Rows, each with the grade of its hidden value
[  71   48  -59  -26    7    6   57   15   71   81   53  -13   47   22
   62  -75   32  -98   16   64    7  -50  -21  -13  -35  -83  -24  -49
  -10  -37  -63   91   55   -8   34   34  103  -28   33  -93   20   -1
   68  -32   88   11  -28 -151   26  -73  -66] : D
[ 147  -31  -70   -5 -157   29  107  -92  -49  -90  -12   27   44 -147
 -182  192    5  196 -122   52  -55  126 -139 -269  175  198   78  -17
 -108   10   44  -87  111   11  -31   67 -115   72   68  -18   44   28
 -208 -123   34  -19  -28  201  127   58   90] : K
[  33   29   44  -36   55   37   84   57   66  -32  -88  -88   41   58
   58   46  -46  -52   96   14   72  -58  -59   66  -40 -187   30   60
  110   72 -103   83   22  -14   49   87  -12  -55  -11   12  -87   42
   51  -29  122   54   12  -52   46  -27   -6] : K
[  10  -38    3   14   -1  -11  -45  -44   59   12  -31   37   31    5
   16  -54   86  -40   13   83    8  -29   -9  -21   -7   19 -122  -55
  -15  -39 -115    6  -10   -6   89   46   57  -86   49  -91   -2   13
  110  -44   64   81  -19  -25   74 -104  -13] : X
[ -80   91 -140 -116   11  160   18   10   21  -33 -123   -9 -103 -252
  -47   42 -163   92  -40  -54  182  180 -188  196   94 -103  -11  -70
  -23  108  107   66 -107   80  -73  -92   44   10  -75   70  -50   87
 -210  151   97  188  -27  -97   80  -89   60] : T
[  42  -55   26  -24  188    2   42  219  105  -19  -94   47  -14  250
  260 -456  -97 -223   69  -78  257  -91  234  243  -10   49  -71  -94
  -64  139  -14  -77 -179  -90   34  116  106    7   11   43 -114  126
  265  249  133   14  120  -68    1  130  -27] : F
[ 141  -33  -20   56  -59   -4   66  -25   88   32    8    4   56    4
  -60  101   57   67  -12   50  -14  -43  -30 -130   50  -72   18  -42
   28  -64  -47   57   77   10   51   70  -88  -21   16   35    5   31
  -22  -18  123  -22  -57  -18   29   27   13] : B
[  41   40 -124   -4 -116    2   40  -93  -36   36  113   52   28  -87
  -62   17   70   46  -93   42  -92   67  -75 -111   75  110  -13  -58
  -90   -7   32    7   77   11   21  -25   26    2   98  -86   77  -34
 -103  -85   -4   17  -24  -27   67  -60    4] : D
[ 48  31 -57 -14  10  33 106  40  33   4 -28 -22   0  -5  28  51 -97  44
   4  19  -7  37 -87 -21  10 -20   9  -8 -19  53  71  54  -2  50  23  84
   0   3   8 105 -20  40 -81  19  67  -8 -38 -27  20 -10  14] : T
[  17  -16  -16  -53   72   91   80   61   55  -10  -78  -61  -20  -38
   61   34 -145  -55   68  -16   93   -9  -80   53  -62  -83  -23   42
    0   73  -17   45  -13   24   -6   64   97  -52  -33   17 -110  -24
   24   13   89   12  -55  -62    0  -55    3] : T
[  78    7 -116  -86    4   83  -51 -141  100  -67 -158  -11  -56 -231
  -90  -68 -101   33  -98   80  -74  176  -76 -177   65  277 -126  -54
 -346  -94  -29 -140  -93  194   35   -7  185 -129   47  -95  -86  -74
  100   48  150   60  -13  166  -64  -92  225] : F
[-199  -29  248 -114   33 -340  -75  -81 -187 -167  -41  -30   97   91
  277 -159  177 -108   70  111 -139   14  162 -160 -109  178    1   90
    7  149 -194 -146 -143  -63  138  143   13 -241   62 -186  -21 -132
  161 -294  -88   64  204  318    8 -161  -11] : Y
[   7  -13   34   34   -1    9   35   32   53   32   18   21   52   71
   45   10   15  -39   78   51   22  -72   13   29  -42 -140  -59  -43
   96   25  -56   87  -16  -31   99   65  -29  -62   10   -4    1    9
   18  -37   44   22  -31  -92   70  -56  -85] : B
[-123   55   61  -33   85  -35  -44   -1    2   14  -57  -29  -21   37
   93  -96  -15 -135  116   78   24  -46   73   86  -52 -211  -47 -125
   79   -7  -77   80  -68   -3   98   64   63 -194  -57  -50  -33  -46
   24  -80   35   68   34 -100   -6 -121  -22] : D
[ -25  142  -71   43 -107  188   15  -58   44  -63 -140   29  -22 -130
 -196  142   39  165  -29   40   84   90 -133  157  181 -201   15 -125
  114   57  -10  102   -9   37   63  -90 -155  -39   29   76   10  153
 -196   75  162  207   28  -41  134  -24  130] : B
[ -59   57   10 -118   92  -29   44   40   16   37  -20  -82  -17   26
  144  -67  -72 -140   92   28   44   -9  -26   86  -72 -191    0  -23
   41   41  -48  109  -26   14   32   62  118  -89  -49  -37  -43  -23
    9  -44   50   26   -5 -154  -10 -113  -63] : Y
[   7   59   -7  -15   19  -11   28  -18   68   60   26  -53   40   97
   45  -16   18 -113   79   66  -80  -66  -13   14  -59 -161  -48  -21
   47  -27 -103  113   44   11  121   57   51 -110   47  -53    2  -29
   75  -69   66   11  -18 -144    3  -93  -40] : B
[  69  218 -225 -274 -130  215   59 -254  101  -52 -111 -119  -72 -445
 -191   10   -7   48 -164   -5  -32  283 -255   27  236  -12   67    8
 -354  -26 -136   17   -9  276   35 -321  193  -91   85 -220  -92  -72
  -81  115  330  174   20  -78 -111 -134  315] : D
[ 135 -108   87  -32   28  -79  144   51   75   21   15  -54   48  189
   93   -9   20  -59   83   24   36  -89   19  -36   20 -141   -6    8
   45   25 -136   78   39  -31  119  134  -48   18   11   24  -49   38
   55  -39   84 -112  -57 -106   20   48  -91] : B
[  47   42 -137   14 -124    8   29 -122  -39   42  135   70   -4   12
  -93  -66  -24  -48  -94    3 -257   64   95 -206  108  243   33 -118
 -260  -48  126 -113   74   61   82   30   42 -103  163  -40   87 -141
  -94  -39   11 -138   18   63  -96   63  142] : Y
[ -40    6   11  -11   20   62    5   35   25   27  -36   17    4   61
   88  -53   -2 -147   63   42   20  -49   32   51  -90  -22  -50  -27
   14   53  -45   19   13  -32   35   69  134 -112   63  -63   -4  -22
  107  -13   72    2  -10  -47    4  -87   -8] : K
[  21   25 -291   54 -106  297   24  -84   12   67  136   23  -59 -134
 -214  131 -161  -39  -74 -192  -70   26 -148   64   22  127  -32   73
 -123   62  137  -38  198    4  -71 -115  122  -35  159  -46  -50 -159
  -82   48    1    3  -93 -129   -6    3  132] : F
[102  -5 -39  -3 -10  14  87   1  73  53  18 -23  24  34   2  52 -17  -8
  17  56 -30 -18 -63 -73   2 -69 -18 -30  -8 -35 -23  81  63  32  55  83
  20 -13  23  17  -1  14 -10 -33  80 -46 -72 -87  20 -26 -23] : Y
[  54    6   -1  -38    5   -6  127   75   16   -3   -5  -20   72    6
   90   77  -83   15   42   85  -12    7 -106  -94  -83    2  -23   41
   14   71   18   64   -7    2   21  133   29   32   11   18   26   25
  -33  -78   20  -15  -63    3   93  -79 -115] : T
[  11  185 -352   36 -119  264    9   18  -23   83  136  133    2 -201
 -119 -106 -120  -67 -155  -72    0   72  -35   28   25  242   30 -120
 -188   45  265  -69  100  -50 -176 -107  187   30  145 -117  131  -50
 -108  114   34   83   21  -66   62   -2   59] : F
[ 128   64 -147   53  -99   30   21  -46   39   45   60   63   56  -80
 -112    2   74   68 -108   62  -15   25  -47 -131   97   69   25 -120
  -43  -81   42   11  107  -22  -36   18  -28   35   59  -56   92   59
  -70  -24   73   58    1   -8  105   12   20] : B
[  44   20    1  -80   97  -30  115   91   43  -15  -80 -103    8   66
  134  -21 -102  -59   64   23   55  -15  -69   18  -57  -88    9   40
   20   75  -42   73   -4    2    6  127   66   -4  -21   50  -62   47
   43   -3   86   -1  -17  -57    5  -35  -43] : F
[-124   95   70  148  103  268   89  277   38  -33   -2  183  152  -92
  231 -106 -182   -1  182  114  260 -101  -21  282 -287  -94 -207   12
  207  263  128  106 -317  -33   80   24   71  -33  -80  -19 -106    8
   69  -42  -51  235   34  -52  291 -216 -250] : Y
[ 55   1 -34  24 -28  24  52 -46  41   4  -6   8   7 -11 -53  45  21  67
  -3  63  -8  21 -82 -17  74 -58 -65 -64   8 -13 -40  66  18  37  95  31
 -39 -19  24  12 -21  36 -58 -54  44  38 -42 -63  82 -43   7] : D
[-140 -141  290   20 -142   30  -37   76  -21 -186  -71   45  178  260
 -143  213   89    4  245 -105  254 -155   77  315  121 -485   -9   17
  532  289 -296   63  -61 -375  202   37 -547   23   24  -48   89  205
 -149  -37  -24  232   76  -28  458   97 -281] : B
[ 139   -4  -56  -65    3  -32  165   34  127   -2  -26  -42   19   74
   50   -9 -138   84   -6    4  -92   78  -64  -63   72   20  -44   10
 -156   48   41   51 -115  141  153   75  -64   51   45  191  -16   67
  -48  156  132  -74  -61  -39  -44   57    7] : F
[ 107   62  -50   49  -25   69  113    7   78   41    5  -14   45   12
  -32   68   16   35   18   92  -13  -37  -92  -26   20 -129  -15  -49
   45  -26  -35  127   73   33   76   49  -11  -10   30   21   -7   46
  -28  -52  103   12  -52 -111   58  -36  -11] : D
[  81   23  -36   42  -96   52   19  -47   41   13  -34   79   37  -70
 -103   19   68   39  -40  150  -13   17    9 -141   93   12  -26 -193
  -58  -91  -21   10   30    6   51   48  -10  -47   38  -64   95   38
  -66  -44  109   13  -35   25   73  -26   23] : D
[ -14   39  -25  -23   31   78   15   45   28    6  -40  -21   25  -15
   55  -13  -31 -108   47    8   77  -45  -32   56  -82  -60    5   20
   53   56  -42   27   45  -49  -34   50  103  -75   20  -78  -36   -8
   76  -27   82   72   13  -42   48  -76   -6] : K
[  84   15  -66   11    0   50   64  -38  106   71   57  -69   27    8
  -22   35  -10  -74   37  -53  -37  -99  -24    3    2 -166   35   37
   -5  -44  -81   82  101   38   77   -9   21 -108   30  -14  -86  -89
   48    7  150  -12  -43 -166  -83    5   57] : X
[  16   20  -58   31  -67   83   45   -9   64   24   45   54   60  -58
  -43   55   -4   58    9    9   10   -9  -79   50   34  -80  -63  -22
   23   39   -2   73  -35   19  103  -33  -61  -15   41    8   17   18
  -75   26   68   94  -48 -105  106  -56  -47] : X
[  56  -20  -57   32    5  104   46   11   68   19  -46   10  -39  -37
  -92   85 -148   35   24    4   27   14  -32  -31   59  -82   -9 -110
  -20  -38   86   29   10   49   26   87  -36  -51  -46  104  -36    6
 -126   32   76  -28  -73  -42   15   38   54] : K
[  10   31  -20  -33   25    8   36   -1   74   39  -58  -28  -31   40
   33    1  -34  -23   36   50  -16   20  -30   29   18 -126  -32  -80
   -1  -14  -12   92  -24   70   85   63   23  -75    0   76   -9   44
  -23   46  110    0  -39  -98  -24  -48   28] : Y
[ -24   -6  -44    5   92   -2    0   46   21   98   96   -8    6   31
  135 -111  -26 -165   66  -12   66 -102   19   67 -133  -91  -56  -15
   58    1  -16   72   44  -51  -18   52  160  -86  -27  -92  -66  -88
  104  -77  -17   18  -24 -181   12 -106  -94] : B
[ -32   67 -116   36  -27  142  -27   30   11  -11  -52   36  -14 -219
 -168  144 -201   91    0  -34  118   40  -47  -10   63 -143   81 -156
   73  -19  184   18   -8  -26 -112   35 -114  -52 -131   77   27   11
 -282   35   49  126  -20    7  105   28   27] : T
[ -13   91  -78  -32  -16   58   27  -33   29   -4  -56  -26  -12  -42
  -24   34  -87  -13   -1   45 -101   61  -57  -42    1   14   -9  -37
  -82   11   41   17   -4   77   51   46   56 -101   56   29   13  -22
  -44    8   86   23   -7   12  -28  -60   87] : T
[  55   66  -61  129  -24  187   49  -25  110   -1  -79   78  -24   15
 -126   -4  -38   92   14  110  -21   22  -44   81  112  -59 -150 -172
  -31  -27   24   71  -61  112  193   12  -44  -65   60  101  -42   79
  -46   45  103   58  -28  -73   74  -14  103] : D
[ 132  -82   57   49    8  -36  139   81   65   16   23   24   91  111
   77   -9   24    9   54   70   50 -104    9  -68    6  -56  -26  -24
   38   17  -61   55    8  -35  103  138  -58   33    9   34  -14   54
   26  -50   74  -53  -56  -52   81   31 -105] : X
[  17  -30   45   69  -14   32  -25   -2   27  -26  -46   30   58    2
  -27   42   35  -26   49   57   44  -76   43  -60  -28  -47  -12  -46
   89  -10  -68  -14   34  -67   26   93  -37 -113    3  -61  -21  -15
   48  -90   61   54   16   65   81  -25    9] : Y
[-17 -14  11 -31  33 -15  21  42   1 -22 -53  -1  25 -10 104 -24 -40 -50
  29  43  26  -1  -6 -47 -82  58 -28  10 -13  65  -8 -18 -33 -20  -9 101
  82 -67  13 -24 -15 -14  58 -32  43  25  -1  58  28 -77 -22] : T
[  18 -112   66  -10  198   37   -4   98  157   13  -63  -34    7  -70
  169 -141 -100  -91  130  -69  291 -131   30  175 -106 -223  -93   40
   74   18 -118   56 -156   23   35   16   80 -117 -181  -20 -273  -55
  193   69  132  126  -19 -155   -1  -65  -49] : X
[ 124   11  -47   47  -26   -8   92   -1   59   49   62   33   73   10
   47  -34   62   16  -25  104  -47  -31  -35 -118  -18   57  -52  -28
  -52  -31  -25   48   35   32   68   62   51   -4   62  -39    5   -1
   59  -68   64  -19  -35  -36   40  -52  -33] : D
[  71   41  -90  -12   61   45   83   58   99   36  -76  -14  -43   -1
   24  -28 -177   21    9   60  -15   53  -41  -38   18  -21  -52 -120
 -107  -33  111   59  -69  111   44  111   51  -22  -31  153  -11   50
  -60  103  105  -38  -68  -59  -38   -1   31] : F
[  37  -32   -8  -47   68   25   45   34   67   42  -18  -38   -6   29
   76  -28  -90 -109   66   25   27  -34  -17  -14  -70  -60  -43  -11
  -28  -10  -29   39   11   23   28  101  117  -71  -17  -25  -60  -39
   66  -24   66  -37  -56  -83  -13  -58  -26] : K
[ -27  -25   75  199  104  193   21  217   87  -10   37   90  153  -42
   31    5 -180  -41  212  -56  313 -268   93  199 -156 -338  -33  -22
  323   91   33   78 -114 -161   19   65 -151  -86 -187   -6 -151  -50
    5  -49    9  190   23 -111  227   15 -193] : X
[  72  -42  -26   16    7   60   75   66   93  115   85   11   66   47
   80   -6   13 -137   72   24   60 -142  -16   19 -104 -133  -49    0
   47  -12  -76  109   81  -55   33   48  112  -28   26  -84    3  -37
   97  -21   88  -30 -107 -211   31  -73 -135] : X
[  73   36  -63  -22   55   37  107   67   74   31  -74  -35  -17    5
   72   -5 -126  -15   18   80  -14   20  -60  -62  -43   -4  -36  -56
  -81   -1   55   64  -19   75   18  119  107  -24   -3   92  -14   27
    2   43  109  -52  -73  -43  -42  -41    7] : F
[-153   14  -49 -183   39  -86  -86  -45  -81   44   46  -92  -55   97
  139 -165   16 -345   34 -123  -37  -28   89   84  -83   12   55   43
  -49   79 -102  -55  120 -122  -65   18  237 -166  107 -201   20 -134
  136  -25   11   -7   62 -101 -108  -81   15] : T
[ 140   16  -73  -17  -62  -41  134  -37   59   59   65   -1   19   90
    7  -35   68   22  -50   64 -101   25  -44  -82  108   15  -16  -67
 -106  -25  -28   72   60   61  122   42    0   39  107   34   48   53
  -33    8   95  -85  -50 -110   -9   18    6] : D
[  50  -17   -7   45   44   -2   27    9   97   66   38   -3   45   51
   56  -29    0  -54   66   52  -14  -89   -3   -9  -68 -106  -93  -22
   31  -44  -66   87   -2   25  108   66   38  -87    0  -15  -52  -37
   93  -44   58   13  -49 -124   17  -74  -54] : D
[  32   37  -27  -86   36    5   36   48   71   22  -46  -99   37   52
   55   16  -39 -128   60  -23   49  -57  -43   32  -58 -154   56   47
   66   28  -94   68   80  -58  -27   76   49  -43   14  -41   -2   32
   70   23  132   43   -4  -94   15  -29  -35] : T
